Below are the code and all the weights of a small trained network. Each question names an input and a target symbol and asks about switching units off, where a switched-off unit gives its printed mean instead of its output.

import numpy as np


def w(rows, s, z=0):
    codes = np.array(rows[::2]) - 128.0
    scale = np.full(codes.shape[1], s)
    scale[-1] = z or s
    return codes * scale


def norm(h):
    return h / np.sqrt((h * h).mean(-1, keepdims=True) + 1e-5)


def f(y):
    return y / 2 * (1 + np.tanh(0.7978845608 * (y + 0.044715 * y**3)))


def softmax(a):
    e = np.exp(a - a.max(-1, keepdims=True))
    return e / e.sum(-1, keepdims=True)


def log_softmax(a):
    a = a - a.max(-1, keepdims=True)
    return a - np.log(np.exp(a).sum(-1, keepdims=True))


def net(x, mask):
    ids = ['αβδεθλμξσφω'.index(c) for c in x.split()]
    T = len(ids)
    res = E[ids] + P[:T]
    r = norm(res)
    for j in range(3):
        rows = slice(4 * j, 4 * j + 4)
        q, k, v = (r @ M[0][rows].T for M in (Q, K, V))
        z = softmax(np.where(np.tri(T) > 0, q @ k.T / 4**0.5, -1e9)) @ v
        o = O[0][rows]
        res = res + np.where(mask[j], z, o[:, -1]) @ o[:, :-1]
    y = f(norm(res) @ A[0][:, :-1].T + A[0][:, -1])
    res = res + np.where(mask[3:19], y, B[0][:, -1]) @ B[0][:, :-1]
    return log_softmax(norm(res)[-1] @ U[:, :-1].T + U[:, -1])


Q, K, V, O, A, B = {}, {}, {}, {}, {}, {}
E = w([
[160,153,165],'α',
[117,185,107],'β',
[156,141,166],'δ',
[179,90,131],'ε',
[168,77,118],'θ',
[174,87,128],'λ',
[90,137,57],'μ',
[66,125,174],'ξ',
[172,116,1],'σ',
[162,143,151],'φ',
[163,123,144],'ω',
],0.0081)
P = w([
[254,190,35],'0',
[174,85,142],'1',
[142,59,140],'2',
[116,101,132],'3',
[104,96,126],'4',
[100,98,121],'5',
],0.0027)
Q[0] = w([
[181,56,97],'H0',
[134,70,114],'H0',
[216,3,92],'H0',
[106,75,62],'H0',
[178,136,134],'H1',
[170,236,107],'H1',
[113,176,242],'H1',
[131,188,143],'H1',
[118,173,87],'H2',
[243,91,156],'H2',
[186,164,188],'H2',
[87,171,99],'H2',
],0.0058)
K[0] = w([
[90,116,138],'H0',
[119,61,151],'H0',
[125,70,254],'H0',
[120,91,126],'H0',
[87,76,173],'H1',
[32,105,202],'H1',
[103,131,153],'H1',
[91,161,90],'H1',
[71,133,192],'H2',
[172,78,83],'H2',
[196,143,76],'H2',
[123,137,151],'H2',
],0.0076)
V[0] = w([
[50,197,62],'H0',
[107,81,195],'H0',
[171,159,125],'H0',
[253,102,110],'H0',
[100,114,207],'H1',
[156,120,123],'H1',
[49,25,107],'H1',
[104,71,230],'H1',
[169,170,99],'H2',
[110,120,11],'H2',
[55,68,133],'H2',
[143,94,56],'H2',
],0.0057)
O[0] = w([
[123,95,192,64],'H0',
[138,140,106,96],'H0',
[166,131,80,168],'H0',
[99,208,66,253],'H0',
[55,38,162,74],'H1',
[128,175,138,157],'H1',
[77,125,254,58],'H1',
[51,104,100,71],'H1',
[133,119,106,177],'H2',
[125,117,70,162],'H2',
[150,147,209,60],'H2',
[110,126,111,173],'H2',
],0.0048,0.0043)
A[0] = w([
[79,59,165,189],'N0',
[140,190,172,129],'N1',
[151,3,141,182],'N2',
[81,139,178,195],'N3',
[150,239,181,105],'N4',
[100,123,55,155],'N5',
[140,168,183,150],'N6',
[65,139,140,166],'N7',
[102,81,175,225],'N8',
[20,140,88,253],'N9',
[107,124,180,140],'N10',
[154,82,95,205],'N11',
[14,162,204,205],'N12',
[129,101,157,133],'N13',
[109,189,87,144],'N14',
[117,195,111,149],'N15',
],0.0071,0.0023)
B[0] = w([
[202,161,103,105],'N0',
[144,121,30,117],'N1',
[222,207,131,119],'N2',
[190,179,112,106],'N3',
[171,125,47,132],'N4',
[159,82,221,255],'N5',
[141,200,103,107],'N6',
[222,174,156,119],'N7',
[237,176,109,106],'N8',
[252,147,223,208],'N9',
[143,123,140,96],'N10',
[51,237,239,206],'N11',
[209,189,165,124],'N12',
[143,129,160,100],'N13',
[82,63,141,237],'N14',
[127,38,133,200],'N15',
],0.0034,0.0036)
U = w([
[77,152,155,31],'α',
[84,160,150,17],'β',
[60,51,122,228],'δ',
[173,158,2,229],'ε',
[91,152,154,39],'θ',
[121,131,162,32],'λ',
[140,135,177,60],'μ',
[193,170,229,188],'ξ',
[127,113,150,2],'σ',
[82,103,214,218],'φ',
[135,120,176,79],'ω',
],0.0071,0.0043)

Each question gives the input, a string of symbols that net reads in full, and the target symbol t.
The units are the heads (4 rows each of Q, K, V and O) and the neurons (one row each of A and B). Each row of codes is followed by its name. A weight is (code - 128) times the scale printed after its matrix; where a second scale follows, it is the last column's (O, A, B and U).
mask holds one flag per unit, heads first, then neurons. A switched-off unit (its flag False) gives its mean, the last column of its rows in O or B, instead of its output. The means were averaged over made-up inputs and are rounded, as every weight is.
A unit's drop is (log p(t) with every unit on - log p(t) with that unit switched off) / (log p(t) with every unit on - log p(t) with every unit switched off).
The circuit of an input: a set's keep is (log p(t) with only the set's units on - log p(t) with every unit switched off) / (log p(t) with every unit on - log p(t) with every unit switched off). Starting from the 12 units with the biggest drops (on a tie, the unit counted first), units are removed one at a time, each time the one whose removal leaves the highest keep (on an exact tie, the one counted first), for as long as the keep stays at least 0.8.
units of the circuit, in order: the units of the circuit, biggest drop first
most important unit: the unit with the biggest drop
top k neurons: the k neurons with the biggest drops, biggest first
which heads matter: for each layer, one digit per head in row order, 1 if its drop is at least 0.15 and else 0, layers parted by /
drop of u: that unit's drop, to one decimal
input θ α λ ε ξ, target ξ: most important unit : N9
input σ θ ξ δ μ, target ξ: units of the circuit, in order : N9; H1; H2
input ξ λ ε, target ξ: units of the circuit, in order : N2; H1; N11
input μ μ ξ, target ξ: which heads matter : 100
input θ ξ δ ε, target ξ: units of the circuit, in order : N2; H1; N11; H2
input μ ξ θ, target ξ: units of the circuit, in order : N2; H1; N11
input φ β β α, target ε: which heads matter : 000
input β δ φ δ, target δ: which heads matter : 010
input ε ξ λ, target ξ: which heads matter : 010
input φ δ μ μ, target δ: which heads matter : 100
input α μ δ δ, target δ: which heads matter : 010
input δ ε α, target ε: which heads matter : 100
input φ ξ μ θ, target ξ: top 2 neurons : N2; N11
input δ μ β μ, target δ: units of the circuit, in order : H0
input ξ μ μ, target ξ: drop of H0 : 0.5
input α μ δ, target ε: drop of H2 : 0.0
input ω ε δ, target ε: drop of N14 : -0.1
